What each symbol does to the states:
Zin u Mun
Zin i Leg
Zin m Div
Zin l Gom
Zin x Das
Kug u Suk
Kug i Zis
Kug m Lun
Kug l Zek
Kug x San
Div u Fos
Div i Ger
Div m Sav
Div l Gol
Div x Gom
San u Kug
San i Kom
San m Zek
San l Mun
San x Zis
Daf u Tib
Daf i Sif
Daf m Dus
Daf l Som
Daf x Mok
Fos u Tos
Fos i Gom
Fos m Fad
Fos l Sav
Fos x Div
Gul u Rul
Gul i Pif
Gul m Kug
Gul l San
Gul x Fik
Rif u Pif
Rif i Naf
Rif m Kom
Rif l Bek
Rif x Vuz
Rul u Pag
Rul i Fik
Rul m Suk
Rul l Kug
Rul x Gul
Tez u Kup
Tez i Dus
Tez m Fik
Tez l Pif
Tez x Bug
Zis u San
Zis i Bek
Zis m Mun
Zis l Zin
Zis x Kom
Mus u Lil
Mus i Sav
Mus m Zov
Mus l Lum
Mus x Fad
Mes u Zut
Mes i Daf
Mes m Tez
Mes l Bug
Mes x Tib
Das u Zin
Das i Suk
Das m Gom
Das l Ger
Das x Leg
Ner u Bir
Ner i Fos
Ner m Lil
Ner l Mus
Ner x Tos
Mok u Daf
Mok i Lus
Mok m Som
Mok l Rut
Mok x Sif
Fik u Gul
Fik i Rif
Fik m San
Fik l Zis
Fik x Pif
Ger u Gom
Ger i Lun
Ger m Zol
Ger l Bir
Ger x Nug
Bir u Zol
Bir i Tos
Bir m Dor
Bir l Lil
Bir x Ner
Puz u Bis
Puz i Fof
Puz m Sif
Puz l Lus
Puz x Vas
Bis u Niv
Bis i Vas
Bis m Mok
Bis l Sif
Bis x Puz
Dup u Fof
Dup i Zov
Dup m Tam
Dup l Dos
Dup x Zof
Bek u Kom
Bek i Rul
Bek m Das
Bek l Leg
Bek x Pag
Leg u Das
Leg i Kug
Leg m Ger
Leg l Nug
Leg x Suk
Naf u Vuz
Naf i Kup
Naf m Pag
Naf l Rul
Naf x Zos
Gol u Sav
Gol i Bir
Gol m Luz
Gol l Dip
Gol x Zol
Zut u Kat
Zut i Tib
Zut m Kup
Zut l Tez
Zut x Mes
Bug u Tez
Bug i Som
Bug m Pif
Bug l Rif
Bug x Dus
Kup u Zos
Kup i Bug
Kup m Gul
Kup l Fik
Kup x Tez
Vuz u Rif
Vuz i Zos
Vuz m Bek
Vuz l Pag
Vuz x Naf
Niv u Dos
Niv i Puz
Niv m Daf
Niv l Mok
Niv x Bis
Dus u Bug
Dus i Rut
Dus m Rif
Dus l Vuz
Dus x Som
Lus u Sif
Lus i Tam
Lus m Kat
Lus l Zut
Lus x Tor
Dor u Dip
Dor i Mus
Dor m Dup
Dor l Zof
Dor x Lil
Rut u Som
Rut i Zut
Rut m Naf
Rut l Zos
Rut x Kat
Zof u Dup
Zof i Lum
Zof m Dos
Zof l Niv
Zof x Zov
Zos u Naf
Zos i Tez
Zos m Rul
Zos l Gul
Zos x Kup
Dos u Tam
Dos i Bis
Dos m Tib
Dos l Daf
Dos x Niv
Suk u Leg
Suk i San
Suk m Nug
Suk l Lun
Suk x Kug
Sif u Mok
Sif i Tor
Sif m Rut
Sif l Kat
Sif x Lus
Lum u Zov
Lum i Luz
Lum m Bis
Lum l Puz
Lum x Peb
Mun u Zek
Mun i Das
Mun m Fos
Mun l Div
Mun x Zin
Tib u Mes
Tib i Mok
Tib m Bug
Tib l Dus
Tib x Daf
Som u Dus
Som i Kat
Som m Vuz
Som l Naf
Som x Rut
Gom u Div
Gom i Nug
Gom m Gol
Gom l Zol
Gom x Ger
Fof u Vas
Fof i Zof
Fof m Tor
Fof l Tam
Fof x Dup
Dip u Luz
Dip i Lil
Dip m Fof
Dip l Dup
Dip x Dor
Kat u Rut
Kat i Mes
Kat m Zos
Kat l Kup
Kat x Zut
Vas u Puz
Vas i Dup
Vas m Lus
Vas l Tor
Vas x Fof
Tos u Ner
Tos i Div
Tos m Mus
Tos l Fad
Tos x Fos
Zov u Zof
Zov i Peb
Zov m Niv
Zov l Bis
Zov x Lum
Zol u Gol
Zol i Ner
Zol m Dip
Zol l Dor
Zol x Bir
Pag u Bek
Pag i Gul
Pag m Leg
Pag l Suk
Pag x Rul
Tor u Lus
Tor i Dos
Tor m Zut
Tor l Mes
Tor x Tam
Luz u Peb
Luz i Dor
Luz m Vas
Luz l Fof
Luz x Dip
Pif u Fik
Pif i Vuz
Pif m Zis
Pif l Kom
Pif x Rif
Fad u Mus
Fad i Gol
Fad m Lum
Fad l Peb
Fad x Sav
Peb u Lum
Peb i Dip
Peb m Puz
Peb l Vas
Peb x Luz
Nug u Ger
Nug i Zek
Nug m Bir
Nug l Ner
Nug x Lun
Tam u Tor
Tam i Niv
Tam m Mes
Tam l Tib
Tam x Dos
Lil u Dor
Lil i Fad
Lil m Zof
Lil l Zov
Lil x Mus
Lun u Nug
Lun i Mun
Lun m Ner
Lun l Tos
Lun x Zek
Sav u Fad
Sav i Zol
Sav m Peb
Sav l Luz
Sav x Gol
Zek u Lun
Zek i Zin
Zek m Tos
Zek l Fos
Zek x Mun
Kom u Zis
Kom i Pag
Kom m Zin
Kom l Das
Kom x Bek

The rows follow the links: the fewer symbols apart two states are, the more alike their rows tend to be.

Each row is also shifted at random along 2 hidden directions that mean nothing.

Some states, each with a row of numbers:
Das: [-636, 77, -88, 99, 77, -22, 131, 150, 318, 246, -74, 108, -42, -78, 40, 83, 169, 31, 143, -10, -7, 162, -125, -254, -10, 125, 121, -190, 62, 244]
Lun: [-368, -242, 241, 148, -273, -396, -111, 165, 248, -22, 132, 224, -17, -105, -124, 134, -322, -107, 183, 56, 290, -125, -109, 146, 143, 384, 24, -213, 5, -115]
Rif: [-736, 169, 41, 214, 235, 33, 85, 97, 190, 432, -128, 25, 79, 101, -166, 0, 202, 6, -101, -101, 32, -17, -156, -238, 122, -285, -21, 314, -69, 406]
Zut: [-315, 104, 229, 490, 279, -273, -186, 6, 153, -19, 194, 61, 38, 10, -367, -162, -335, -113, -93, -225, 231, -515, -210, 264, 530, -325, -208, 578, -264, 219]
Dip: [164, -45, 50, 93, -194, -221, -290, -238, -32, -460, 336, 17, -294, -12, 56, 140, -449, -178, 202, 65, 35, -203, 191, 368, 289, 206, -116, 10, 53, -405]
San: [-1035, 36, -30, -141, -79, 166, 117, -108, -89, 442, -168, -19, -162, 171, 7, 261, 284, -61, -7, 148, -140, 395, 110, -351, -156, -119, 3, 137, 114, 79]
Lum: [426, 181, -303, -90, 85, 231, 25, -231, -54, -298, 86, -96, -225, -39, 266, 33, 108, 7, 94, 15, -315, 103, 153, 35, -96, -5, 21, -96, 129, -140]
Fos: [220, -36, -209, -332, -191, 186, 85, -11, -19, -83, -149, -65, -118, -20, 318, 230, 196, 7, 157, 170, -168, 338, 259, -131, -285, 331, 106, -478, 286, -201]
Gol: [505, 82, -181, -4, 25, -43, 41, 155, 339, -282, 63, 119, -22, -277, 192, -44, -9, 109, 214, -40, -65, -63, -100, 57, -84, 371, 196, -536, 76, -59]
Tib: [73, 208, 65, 431, 416, -128, -167, -41, 221, -44, 62, -63, 17, 102, -208, -103, -200, -124, -23, -209, 82, -451, -61, 198, 523, -239, -200, 463, -131, 229]
Leg: [-1568, 248, -103, 244, 115, -20, 102, -53, 282, 412, 56, 206, -299, 26, -51, 231, 169, -61, 141, 5, -151, 196, -126, -273, 134, -236, 62, 250, 46, 270]
Peb: [253, 126, -205, -66, -36, 153, -40, -278, -85, -323, 139, -42, -279, -24, 241, 67, -25, -29, 124, 77, -266, 41, 227, 108, 7, 13, -33, -69, 134, -260]
Pag: [-430, -258, 265, -179, -219, -66, 54, 155, -174, 339, -128, 71, 219, 78, -148, -23, 74, 71, -162, 84, 201, 176, -93, -145, -216, -25, 8, 13, -95, 52]
Puz: [-303, 125, -94, 209, 38, 20, 102, -142, -133, -237, 436, 204, -206, -191, -66, -257, -61, 178, -153, -152, -137, -187, -232, 146, -102, -493, 111, 348, -316, -9]
Kug: [15, -53, 123, 37, 56, -179, -183, 102, 278, 204, -276, -185, 73, 206, -23, 353, -114, -310, 287, 105, 242, 3, 190, -9, 363, 449, -214, -200, 302, 73]
Tos: [-438, 127, 36, 382, 48, -327, -315, -164, 469, -195, 256, 26, -358, 43, 28, 404, -467, -423, 495, 78, 102, -243, 161, 244, 652, 367, -213, 9, 244, -125]
Suk: [76, -7, 17, -1, 109, -82, -50, 189, 310, 245, -322, -118, 145, 107, 39, 263, 67, -125, 233, 104, 139, 85, 91, -110, 178, 417, -70, -317, 287, 132]
Bir: [33, 167, -319, -53, 29, 120, 120, 9, 275, -101, 7, 56, -191, -199, 261, 92, 174, 54, 230, -5, -253, 169, 20, -101, -111, 223, 213, -399, 202, 8]
Zis: [-980, -55, 31, -240, -190, 172, 170, -67, -255, 429, -209, 15, -70, 179, 33, 167, 312, 4, -109, 148, -107, 473, 78, -357, -318, -169, 46, 122, 49, 45]
Rut: [-1157, 32, 316, 452, 52, -229, -134, -181, -112, 139, 336, 191, -164, 92, -398, -142, -295, -79, -208, -120, 185, -291, -199, 142, 352, -636, -171, 876, -430, 127]
Naf: [263, 50, 59, -29, 259, 74, -18, 121, 94, 338, -413, -279, 275, 238, -77, 70, 144, -117, -29, -38, 103, -16, 96, -115, 163, 11, -204, 59, 133, 281]
Tez: [44, -79, 132, -205, -1, 129, -30, -45, -371, 308, -292, -246, 195, 284, -70, 20, 123, -40, -236, 67, 71, 130, 186, -156, -94, -185, -173, 256, -6, 12]

In each set, the symbols that take the first to the second take the third to the fourth, perhaps in another order. Give the fourth.
Answers are names.
[-187, -154, 77, -132, -343, -145, -78, -56, -3, -57, 80, 39, -111, 9, 87, 244, -149, -118, 221, 148, 87, 176, 129, 27, -47, 354, 18, -274, 137, -253]
: [-409, 222, -183, 142, 43, -11, -7, -138, 295, -85, 124, 110, -378, -99, 209, 246, -2, -115, 309, 23, -173, 51, 63, -23, 124, 173, 12, -118, 202, -28]
:: [-497, 142, -159, 77, -157, 43, -61, -398, -207, -237, 409, 108, -492, -27, 132, 98, -81, -82, 97, 74, -293, 57, 155, 89, 23, -223, -12, 238, 34, -269]
: Zof

[-278, -250, 25, -297, -390, -19, 152, 114, -89, 50, 23, 170, 16, -124, 56, 42, 134, 182, -37, 156, -13, 296, -33, -147, -478, 211, 231, -381, -11, -131]
: [-453, -236, 218, 106, -253, -339, -74, 146, 209, -34, 168, 250, 15, -125, -102, 97, -232, -53, 146, 63, 257, -49, -142, 89, 36, 315, 92, -195, -15, -58]
:: [72, -130, -78, -276, -294, 53, 42, -16, -69, -66, -69, -19, -75, -13, 212, 218, 62, -50, 155, 205, -109, 300, 207, -82, -244, 340, 78, -409, 199, -234]
: Gom

[114, 89, -198, 141, 43, -120, 50, 76, 328, -265, 183, 171, -124, -279, 121, 32, -52, 85, 224, -51, -120, -69, -157, 84, 50, 260, 193, -325, 40, -32]
: [190, 276, -310, 136, 233, 129, 65, -89, 130, -276, 228, 85, -190, -181, 111, -174, 62, 117, 41, -140, -264, -118, -69, 51, -15, -186, 84, 57, -35, 34]
:: [1036, -187, 252, 16, 199, -198, -71, 460, 315, 152, -477, -208, 612, 68, -116, -33, -68, -53, 39, -84, 404, -227, -94, 37, 244, 484, -99, -360, 102, 293]
: Das

[-353, -110, 230, 372, -3, -462, -191, 225, 514, 27, 115, 171, 29, -88, -175, 146, -361, -150, 280, -46, 336, -295, -163, 174, 424, 431, 15, -161, 26, 77]
: [261, -64, 57, 92, -118, -276, -320, -49, 292, -216, 29, -86, -97, 57, 88, 391, -386, -326, 411, 119, 190, -159, 274, 216, 441, 626, -145, -289, 299, -246]
:: [-506, -229, 177, -161, -182, 37, 174, 223, -168, 395, -157, 99, 225, 15, -151, -88, 193, 179, -273, 64, 153, 184, -203, -238, -323, -132, 125, 15, -181, 141]
: Suk

[-448, 108, 248, 342, 253, -208, -324, -115, 135, 237, -95, -211, -5, 339, -274, 223, -285, -407, 86, -41, 239, -260, 131, 85, 699, -89, -447, 552, 75, 196]
: [-578, -204, 79, -141, -372, -109, 82, 45, -74, 80, 115, 258, -98, -107, 41, 77, 8, 99, -2, 125, 31, 234, -54, -129, -305, 160, 200, -247, -37, -144]
:: [332, -132, 11, -71, 26, -141, 70, 377, 364, 125, -209, 57, 269, -112, 78, 22, 55, 42, 167, 7, 170, 39, -101, -103, -6, 522, 137, -568, 153, 182]
: Peb

[83, -14, 48, 48, -109, -219, -226, -71, 230, -196, 17, -79, -156, 53, 105, 336, -313, -278, 392, 138, 61, -32, 231, 178, 321, 523, -166, -285, 297, -214]
: [72, -266, -16, -397, -422, 74, 144, 101, -188, 4, -71, 71, 46, -98, 164, 55, 136, 120, 9, 200, -50, 389, 28, -150, -472, 309, 195, -531, 83, -241]
:: [93, -138, 237, -161, -84, 52, -67, -38, -339, 213, -201, -165, 228, 259, -155, -36, 15, -74, -243, 72, 154, 55, 108, -44, -58, -177, -189, 277, -66, -1]
: Rut

[-478, -37, -138, -465, -164, 382, 300, -8, -247, 463, -388, -80, 15, 125, 194, 118, 539, 102, -149, 182, -201, 597, 130, -478, -559, -57, 112, -172, 168, 69]
: [-635, -92, -160, -397, -454, 235, 250, -102, -284, 96, 38, 140, -204, -67, 231, 108, 335, 191, -49, 229, -239, 571, 107, -286, -615, 10, 235, -256, 84, -204]
:: [93, -338, 163, -514, -282, 141, 181, 213, -316, 347, -372, -76, 350, 104, 13, 0, 281, 115, -223, 135, 137, 399, 44, -266, -511, 117, 77, -271, 22, 5]
: Lun

[-225, -9, 26, 93, 5, -122, 79, 273, 370, 177, -110, 108, 93, -136, 10, 52, 47, 36, 140, -25, 111, 18, -153, -133, 11, 284, 156, -352, 66, 178]
: [-73, 65, -200, 102, -55, -40, 117, 76, 225, -298, 265, 249, -139, -317, 116, -65, 7, 188, 112, -61, -170, -28, -182, 48, -125, 99, 271, -264, -49, -64]
:: [-111, -264, 218, -287, -243, -38, 7, 62, -174, 309, -285, -96, 205, 168, -74, 152, 72, -64, -63, 142, 177, 263, 106, -176, -146, 196, -63, -132, 89, -28]
: Div

[337, 209, -289, -51, 91, 212, -9, -201, -22, -277, 110, -64, -260, -46, 236, 49, 38, 0, 91, 3, -304, 57, 232, 41, -18, -17, 22, -67, 147, -187]
: [161, 146, -388, -223, 20, 441, 414, 11, -270, -124, 151, 149, -77, -332, 216, -412, 495, 505, -320, -100, -459, 232, -231, -192, -687, -484, 410, -40, -258, 46]
:: [537, 186, -136, 219, 210, -50, -45, 4, 211, -390, 231, 39, -46, -200, 47, -175, -145, 41, 64, -156, -62, -324, -116, 246, 180, -60, 77, -1, -98, 11]
: Dos

[-423, -56, 157, -20, -72, -85, -91, -22, 38, 267, -200, -114, -22, 231, -58, 289, -24, -229, 169, 111, 154, 170, 197, -108, 176, 233, -171, 5, 194, 30]
: [-625, 19, -24, 106, 15, -129, 137, 201, 352, 222, -2, 239, -24, -110, -14, 50, 99, 64, 104, -23, 20, 54, -200, -144, -10, 125, 165, -210, 8, 210]
:: [159, -240, 288, -8, -16, -181, -16, 362, 112, 269, -218, -18, 420, 37, -232, -72, -58, 47, -121, -37, 371, -82, -176, -26, 55, 177, 6, -143, -57, 181]
: Zis

[541, -283, 514, 267, 60, -543, -330, 370, 350, 97, -173, -68, 497, 99, -337, 42, -519, -257, 140, -58, 683, -506, -95, 277, 558, 551, -247, -120, 25, 93]
: [-314, 3, -24, 45, -122, -137, -123, -178, 174, -119, 118, 31, -261, 30, 122, 319, -174, -233, 346, 150, -33, 83, 215, 89, 204, 323, -78, -156, 250, -184]
:: [220, 265, -359, -43, 161, 287, 87, -215, -12, -252, 117, -50, -257, -88, 273, -3, 160, 70, 53, -63, -393, 64, 118, -35, -118, -151, 79, -14, 64, -77]
: Rut

[-200, -126, 129, -166, -132, 162, 139, 15, -438, 251, -55, 6, 160, 101, -150, -243, 184, 209, -420, -3, 19, 125, -66, -107, -321, -474, 40, 323, -261, 51]
: [-1229, -114, 342, 299, -108, -298, -110, 69, 47, 343, 143, 201, -5, 84, -375, 36, -211, -96, -85, -44, 240, -115, -245, -49, 221, -247, -101, 442, -218, 157]
:: [479, -74, -174, -145, -202, 52, 150, 135, 21, -324, 146, 191, 31, -310, 191, -158, 63, 246, 57, 11, -114, 89, -112, 40, -407, 243, 320, -496, -20, -176]
: Vas

[559, -96, -18, 74, -136, -160, -25, 161, 216, -415, 225, 166, 31, -266, 88, -74, -268, 105, 150, -7, 65, -168, -91, 229, -10, 387, 166, -419, -32, -173]
: [627, -2, 103, 304, 87, -252, -277, -8, 110, -439, 299, 48, 30, -143, -140, -189, -448, -42, 29, -133, 163, -521, -122, 424, 373, 54, -63, 114, -170, -91]
:: [-166, 12, 23, -230, 66, 263, 85, -75, -311, 351, -334, -228, 78, 291, -41, 23, 289, -7, -192, 27, -95, 246, 132, -263, -150, -284, -128, 274, 54, 117]
: San

